Here is a tiny trained network, its code and every weight. The questions are about switching its units off for an input and a target symbol, where a switched-off unit gives its printed mean instead of its output.

import numpy as np


def w(rows, s, z=0):
    codes = np.array(rows[::2]) - 128.0
    scale = np.full(codes.shape[1], s)
    scale[-1] = z or s
    return codes * scale


def norm(h):
    return h / np.sqrt((h * h).mean(-1, keepdims=True) + 1e-5)


def f(y):
    return y / 2 * (1 + np.tanh(0.7978845608 * (y + 0.044715 * y**3)))


def softmax(a):
    e = np.exp(a - a.max(-1, keepdims=True))
    return e / e.sum(-1, keepdims=True)


def log_softmax(a):
    a = a - a.max(-1, keepdims=True)
    return a - np.log(np.exp(a).sum(-1, keepdims=True))


def net(x, mask):
    ids = ['ΞΣΨαβγδεζθλτω'.index(c) for c in x.split()]
    T = len(ids)
    res = E[ids] + P[:T]
    u = 0
    for l in range(2):
        r = norm(res)
        for j in range(2):
            rows = slice(4 * j, 4 * j + 4)
            q, k, v = (r @ M[l][rows].T for M in (Q, K, V))
            z = softmax(np.where(np.tri(T) > 0, q @ k.T / 4**0.5, -1e9)) @ v
            o = O[l][rows]
            res = res + np.where(mask[u + j], z, o[:, -1]) @ o[:, :-1]
        u += 2
        y = f(norm(res) @ A[l][:, :-1].T + A[l][:, -1])
        res = res + np.where(mask[u : u + 8], y, B[l][:, -1]) @ B[l][:, :-1]
        u += 8
    return log_softmax(norm(res)[-1] @ U[:, :-1].T + U[:, -1])


Q, K, V, O, A, B = {}, {}, {}, {}, {}, {}
E = w([
[163,50,140,166,70,137],'Ξ',
[172,96,148,169,167,109],'Σ',
[129,135,239,99,167,193],'Ψ',
[162,25,96,174,78,173],'α',
[118,128,125,164,228,151],'β',
[147,114,154,135,225,81],'γ',
[76,112,155,188,74,140],'δ',
[36,169,160,98,218,76],'ε',
[94,132,186,191,89,107],'ζ',
[147,89,141,162,92,109],'θ',
[94,95,129,142,95,142],'λ',
[84,120,119,171,224,126],'τ',
[95,154,169,112,246,67],'ω',
],0.013)
P = w([
[107,180,79,76,120,143],'0',
[95,72,133,182,150,77],'1',
[87,56,164,152,160,72],'2',
[77,47,178,126,169,67],'3',
[83,139,101,100,119,2],'4',
[94,148,138,179,134,66],'5',
[105,142,158,174,130,57],'6',
[96,131,156,178,136,69],'7',
[97,143,173,174,124,79],'8',
],0.0093)
Q[0] = w([
[181,202,85,126,161,239],'0.h1',
[104,163,229,185,147,197],'0.h1',
[126,43,189,81,145,75],'0.h1',
[115,167,1,87,90,198],'0.h1',
[105,213,113,28,77,173],'0.h2',
[130,147,6,111,191,71],'0.h2',
[102,27,250,123,204,169],'0.h2',
[145,33,195,130,137,100],'0.h2',
],0.0071)
K[0] = w([
[72,80,60,141,149,138],'0.h1',
[167,176,62,89,129,160],'0.h1',
[218,165,189,71,171,213],'0.h1',
[34,121,133,179,123,126],'0.h1',
[124,146,96,168,109,79],'0.h2',
[131,94,137,139,163,119],'0.h2',
[122,161,94,68,102,255],'0.h2',
[114,154,139,85,124,198],'0.h2',
],0.0096)
V[0] = w([
[244,149,36,112,197,164],'0.h1',
[187,134,218,100,114,189],'0.h1',
[165,68,150,152,156,159],'0.h1',
[157,116,138,176,99,2],'0.h1',
[116,117,28,131,218,170],'0.h2',
[81,119,156,112,85,188],'0.h2',
[213,81,106,165,141,171],'0.h2',
[190,139,189,31,97,194],'0.h2',
],0.0084)
O[0] = w([
[92,76,78,108,106,110,3],'0.h1',
[104,129,99,198,130,214,120],'0.h1',
[84,142,71,129,126,148,144],'0.h1',
[138,163,115,121,175,83,150],'0.h1',
[96,121,232,239,209,132,134],'0.h2',
[2,97,145,131,117,83,168],'0.h2',
[126,195,45,207,171,157,26],'0.h2',
[96,136,185,97,107,191,81],'0.h2',
],0.0078,0.0043)
A[0] = w([
[124,154,156,91,212,103,206],'0.n1',
[67,146,113,139,155,235,90],'0.n2',
[58,60,172,112,141,206,181],'0.n3',
[110,170,111,143,84,212,77],'0.n4',
[100,112,142,48,134,129,216],'0.n5',
[125,128,158,190,199,144,197],'0.n6',
[146,123,211,137,124,53,206],'0.n7',
[120,113,148,153,2,106,6],'0.n8',
],0.0081,0.0023)
B[0] = w([
[148,73,83,115,14,211,194],'0.n1',
[210,174,187,87,150,82,144],'0.n2',
[150,143,34,112,105,105,191],'0.n3',
[148,70,171,117,94,96,132],'0.n4',
[138,152,81,254,80,93,152],'0.n5',
[106,197,125,72,116,139,189],'0.n6',
[110,122,48,106,190,203,255],'0.n7',
[62,153,57,157,91,103,160],'0.n8',
],0.0069,0.0083)
Q[1] = w([
[62,194,76,130,105,124],'1.h1',
[214,104,138,120,113,48],'1.h1',
[177,218,198,142,101,156],'1.h1',
[207,226,60,188,105,138],'1.h1',
[83,37,105,86,158,103],'1.h2',
[117,164,113,122,92,201],'1.h2',
[209,102,171,135,141,114],'1.h2',
[124,81,143,202,254,65],'1.h2',
],0.0089)
K[1] = w([
[132,69,153,162,89,105],'1.h1',
[93,155,117,170,166,80],'1.h1',
[115,44,112,200,123,150],'1.h1',
[47,22,133,112,177,68],'1.h1',
[108,204,50,79,32,124],'1.h2',
[95,152,235,113,116,111],'1.h2',
[49,95,87,168,160,89],'1.h2',
[147,118,1,60,160,102],'1.h2',
],0.0096)
V[1] = w([
[53,99,170,149,244,51],'1.h1',
[248,173,125,148,185,187],'1.h1',
[141,24,155,32,215,195],'1.h1',
[85,157,217,79,92,193],'1.h1',
[109,1,30,145,148,90],'1.h2',
[163,180,143,55,162,24],'1.h2',
[194,116,127,142,89,245],'1.h2',
[69,127,226,247,221,147],'1.h2',
],0.0099)
O[1] = w([
[116,191,173,9,186,74,167],'1.h1',
[130,161,59,195,118,124,1],'1.h1',
[55,182,171,139,86,85,193],'1.h1',
[83,67,179,168,140,70,102],'1.h1',
[23,255,113,36,100,147,226],'1.h2',
[242,183,139,100,73,49,114],'1.h2',
[114,95,173,230,118,220,96],'1.h2',
[120,148,116,172,246,108,28],'1.h2',
],0.0094,0.0058)
A[1] = w([
[123,27,151,149,11,185,194],'1.n1',
[220,12,152,60,160,18,139],'1.n2',
[214,119,42,121,52,211,202],'1.n3',
[33,146,199,129,232,47,252],'1.n4',
[179,135,189,112,157,53,144],'1.n5',
[27,135,117,201,135,75,138],'1.n6',
[223,64,42,45,98,51,140],'1.n7',
[254,35,215,123,75,77,160],'1.n8',
],0.0086,0.0029)
B[1] = w([
[194,144,131,132,170,168,232],'1.n1',
[73,119,10,141,123,151,157],'1.n2',
[162,139,202,109,177,103,198],'1.n3',
[199,105,159,166,87,154,254],'1.n4',
[93,106,126,133,119,168,153],'1.n5',
[184,153,120,158,116,97,179],'1.n6',
[112,219,132,188,111,53,192],'1.n7',
[118,41,80,179,196,51,162],'1.n8',
],0.012,0.0084)
U = w([
[212,147,148,94,88,247,75],'Ξ',
[147,172,11,172,188,176,134],'Σ',
[68,39,126,192,110,149,254],'Ψ',
[24,155,88,149,131,209,115],'α',
[142,186,179,191,192,113,60],'β',
[85,200,104,228,59,150,95],'γ',
[57,62,36,88,129,124,180],'δ',
[106,43,240,75,111,49,123],'ε',
[173,61,62,139,147,58,180],'ζ',
[254,136,128,121,68,101,145],'θ',
[80,40,169,38,122,151,109],'λ',
[98,149,186,129,207,100,132],'τ',
[135,152,236,178,35,96,33],'ω',
],0.0094,0.0041)

Each question gives the input, a string of symbols that net reads in full, and the target symbol t.
The units are the heads (4 rows each of Q, K, V and O) and the neurons (one row each of A and B). Each row of codes is followed by its name. A weight is (code - 128) times the scale printed after its matrix; where a second scale follows, it is the last column's (O, A, B and U).
mask holds one flag per unit, layer by layer, with each layer's heads first. A switched-off unit (its flag False) gives its mean, the last column of its rows in O or B, instead of its output. The means were averaged over made-up inputs and are rounded, as every weight is.
A unit's drop is (log p(t) with every unit on - log p(t) with that unit switched off) / (log p(t) with every unit on - log p(t) with every unit switched off).
The circuit of an input: a set's keep is (log p(t) with only the set's units on - log p(t) with every unit switched off) / (log p(t) with every unit on - log p(t) with every unit switched off). Starting from the 12 units with the biggest drops (on a tie, the unit counted first), units are removed one at a time, each time the one whose removal leaves the highest keep (on an exact tie, the one counted first), for as long as the keep stays at least 0.8.
units of the circuit, in order: the units of the circuit, biggest drop first
most important unit: the unit with the biggest drop
k most important neurons: the k neurons with the biggest drops, biggest first
top k neurons in layer l: the k neurons of layer l with the biggest drops, biggest first
heads that matter: for each layer, one digit per head in row order, 1 if its drop is at least 0.15 and else 0, layers parted by /
input α τ β Σ ζ Ψ Σ, target Σ: heads that matter	01 / 11
input Ξ β Σ, target Ξ: most important unit	0.h2
input γ λ Ψ β, target α: units of the circuit, in order	(0.h1; 1.h2; 0.h2)
input θ ω τ, target θ: units of the circuit, in order	(1.h2; 0.h1)
input τ Ψ δ τ λ, target β: heads that matter	11 / 01
input δ λ ε, target δ: 2 most important neurons	(1.n2; 0.n1)
input Σ ζ ζ, target Σ: units of the circuit, in order	(0.h2; 1.h1)
input Ξ τ θ, target Ξ: heads that matter	01 / 11
input Ξ ε Σ ω, target Ξ: heads that matter	01 / 10
input Ξ ζ Ψ ε ζ ε Σ, target ζ: 2 most important neurons	(0.n2; 0.n7)
input ζ θ Ψ ω, target θ: top 2 neurons in layer 0	(0.n3; 0.n5)
input Ψ τ θ τ, target Ψ: heads that matter	00 / 00
input β ε α Ψ, target τ: heads that matter	11 / 11
input β ε ε Σ, target β: most important unit	0.h2
input ε Ψ Ψ Σ θ θ, target Ψ: units of the circuit, in order	(1.h2; 0.h1)
input ζ θ Ξ Ξ ω γ Ψ, target θ: heads that matter	11 / 01
input α τ λ θ Ψ, target Σ: heads that matter	01 / 11
input ε δ δ θ β α Ψ, target ω: 3 most important neurons	(1.n4; 0.n7; 1.n1)
input δ δ Ξ τ Ψ Σ Σ β, target λ: heads that matter	01 / 00
input β δ δ γ, target β: units of the circuit, in order	(0.h2)
input τ Ψ τ τ τ θ, target β: heads that matter	11 / 01
input ζ τ λ ω, target ζ: units of the circuit, in order	(0.h1; 1.h1)
input γ γ Ξ λ, target γ: 2 most important neurons	(0.n1; 0.n6)
input τ Ξ τ θ, target τ: units of the circuit, in order	(0.h2; 1.h2)
input Ξ θ β α, target Ξ: top 3 neurons in layer 0	(0.n2; 0.n7; 0.n1)
input Ψ ω ε ω θ θ θ β β, target Ψ: heads that matter	00 / 01
input ε Σ θ, target ε: units of the circuit, in order	(1.h1)
input θ ζ θ ω Ψ δ β, target Ξ: top 2 neurons in layer 0	(0.n1; 0.n6)
input Ξ δ θ τ δ Ψ τ Ξ ε, target ζ: heads that matter	01 / 01
